Below are the code and all the weights of a small trained network. Each question names an input and a class and asks about switching units off, where a switched-off unit gives its printed mean instead of its output.

import numpy as np


def w(rows, s, z=0):
    codes = np.array(rows[::2]) - 128.0
    scale = np.full(codes.shape[1], s)
    scale[-1] = z or s
    return codes * scale


def f(y):
    return np.maximum(y, 0)


def log_softmax(a):
    a = a - a.max(-1, keepdims=True)
    return a - np.log(np.exp(a).sum(-1, keepdims=True))


def net(x, mask):
    res = np.array(x, float).reshape(1, 8) / 4 @ E
    y = f(res @ A[0][:, :-1].T + A[0][:, -1])
    res = res + np.where(mask, y, B[0][:, -1]) @ B[0][:, :-1]
    return log_softmax(res[-1] @ U[:, :-1].T + U[:, -1])


A, B = {}, {}
E = w([
[16,192,113,74,108,111,92,74],'x0',
[142,216,174,216,58,145,46,153],'x1',
[130,129,129,129,133,126,124,128],'x2',
[138,96,14,88,86,154,61,185],'x3',
[129,128,129,128,133,127,127,130],'x4',
[72,27,135,222,134,147,84,88],'x5',
[108,90,154,123,83,2,115,177],'x6',
[128,128,125,129,132,128,127,131],'x7',
],0.0088)
A[0] = w([
[206,177,133,79,93,128,169,201,81],'N1',
[159,97,34,80,77,116,80,167,48],'N2',
[156,172,96,194,65,142,82,183,105],'N3',
[109,25,140,216,141,156,91,100,31],'N4',
[98,109,124,96,88,54,102,165,69],'N5',
[80,78,111,108,155,120,176,119,2],'N6',
[89,132,148,136,145,80,178,188,114],'N7',
[219,174,128,105,158,118,158,183,108],'N8',
[143,206,152,78,141,106,161,139,56],'N9',
[244,114,184,187,93,172,92,168,107],'N10',
[42,100,69,52,155,116,179,112,116],'N11',
[170,45,121,105,199,126,232,136,110],'N12',
[118,190,169,164,153,91,199,117,31],'N13',
[131,153,150,118,74,21,96,184,117],'N14',
[135,179,161,208,114,128,121,144,112],'N15',
[156,156,235,116,145,119,172,107,58],'N16',
[121,201,120,144,152,233,96,116,109],'N17',
[52,219,170,149,79,133,90,136,92],'N18',
[125,85,176,134,102,43,123,166,51],'N19',
[193,139,102,123,140,255,168,96,41],'N20',
[198,62,136,186,120,78,164,197,128],'N21',
[118,138,185,153,164,103,141,109,4],'N22',
[127,117,37,112,119,173,30,188,20],'N23',
[91,228,106,52,116,101,134,121,63],'N24',
[206,161,119,101,137,118,163,191,138],'N25',
[10,126,121,117,100,111,94,59,93],'N26',
[108,149,214,182,169,107,174,39,66],'N27',
],0.0094,0.0048)
B[0] = w([
[71,75,100,169,122,101,82,162,234],'N1',
[173,184,79,122,147,124,208,206,212],'N2',
[158,186,159,79,159,60,74,152,227],'N3',
[2,64,88,208,91,204,14,231,233],'N4',
[82,167,162,132,183,174,172,79,193],'N5',
[115,193,193,139,154,91,73,158,168],'N6',
[115,107,113,120,145,174,137,108,179],'N7',
[63,62,117,195,81,161,64,132,231],'N8',
[70,71,104,181,92,157,78,170,199],'N9',
[249,138,191,111,87,74,105,95,248],'N10',
[187,187,203,56,130,57,37,123,230],'N11',
[213,198,195,83,111,73,13,122,254],'N12',
[158,143,53,98,145,122,164,191,195],'N13',
[61,147,186,123,217,178,177,48,242],'N14',
[136,152,155,82,145,77,50,138,220],'N15',
[143,144,49,115,116,128,174,198,216],'N16',
[45,155,204,115,207,129,182,62,216],'N17',
[210,184,182,57,113,73,74,118,240],'N18',
[49,182,147,91,210,154,165,93,203],'N19',
[32,156,202,125,204,161,205,56,219],'N20',
[115,114,149,115,110,222,187,28,246],'N21',
[155,175,26,109,151,118,182,206,165],'N22',
[151,147,12,92,129,122,212,193,213],'N23',
[104,28,109,233,44,179,70,89,214],'N24',
[75,80,120,171,68,156,82,134,230],'N25',
[172,60,124,205,24,216,121,90,240],'N26',
[140,153,28,119,116,119,180,206,242],'N27',
],0.0084,0.0081)
U = w([
[173,176,179,45,159,19,24,148,22],'0',
[36,49,100,234,114,146,67,184,37],'1',
[24,164,169,98,254,161,247,28,30],'2',
[176,159,11,94,150,104,254,248,118],'3',
[188,92,144,164,65,163,140,66,246],'4',
],0.01,0.014)

Each question gives the input, the list of numbers given to net, and the class t.
The units are the neurons (one row each of A and B). Each row of codes is followed by its name. A weight is (code - 128) times the scale printed after its matrix; where a second scale follows, it is the last column's (A, B and U).
mask holds one flag per neuron, in row order. A switched-off neuron (its flag False) gives its mean, the last column of its row in B, instead of its output. The means were averaged over made-up inputs and are rounded, as every weight is.
A unit's drop is (log p(t) with every unit on - log p(t) with that unit switched off) / (log p(t) with every unit on - log p(t) with every unit switched off).
The circuit of an input: a set's keep is (log p(t) with only the set's units on - log p(t) with every unit switched off) / (log p(t) with every unit on - log p(t) with every unit switched off). Starting from the 12 units with the biggest drops (on a tie, the unit counted first), units are removed one at a time, each time the one whose removal leaves the highest keep (on an exact tie, the one counted first), for as long as the keep stays at least 0.8.
units of the circuit, in order: the units of the circuit, biggest drop first
top k neurons: the k neurons with the biggest drops, biggest first
drop when u is switched off: that unit's drop, to one decimal
input [2,8,-2,7,2,-1,-4,-2], class 0: units of the circuit, in order : [N3]
input [-8,-2,-1,5,2,-4,3,2], class 4: top 2 neurons : [N21, N4]
input [7,2,0,2,4,6,1,-5], class 4: top 2 neurons : [N26, N18]
input [7,-5,-8,4,-2,4,5,-5], class 4: top 2 neurons : [N26, N12]
input [1,-7,3,8,6,2,-2,-2], class 3: top 4 neurons : [N23, N2, N18, N10]
input [-8,-7,-6,-8,-7,7,-7,7], class 3: top 3 neurons : [N27, N22, N16]
input [-5,0,7,0,-2,-6,2,-7], class 1: top 3 neurons : [N1, N8, N25]
input [8,6,8,1,-8,-5,6,-1], class 4: top 2 neurons : [N24, N26]
input [6,7,7,2,0,-3,8,8], class 2: top 3 neurons : [N14, N5, N12]
input [5,-8,7,8,3,0,-3,-5], class 0: top 3 neurons : [N11, N27, N6]
input [8,-3,-6,5,-5,6,2,3], class 4: top 2 neurons : [N26, N11]
input [-5,6,6,0,7,3,-4,0], class 0: top 2 neurons : [N3, N10]
input [1,5,8,2,-7,-6,0,6], class 1: top 2 neurons : [N24, N12]
input [7,-3,4,6,-5,-7,4,-5], class 1: units of the circuit, in order : [N24]
input [6,5,-8,6,-8,-4,-3,2], class 3: drop when N21 is switched off : 0.2
input [-2,-5,-4,-3,0,7,8,1], class 2: drop when N19 is switched off : 1.0
input [-6,-6,-3,-4,1,-6,0,-5], class 0: drop when N3 is switched off : -0.7
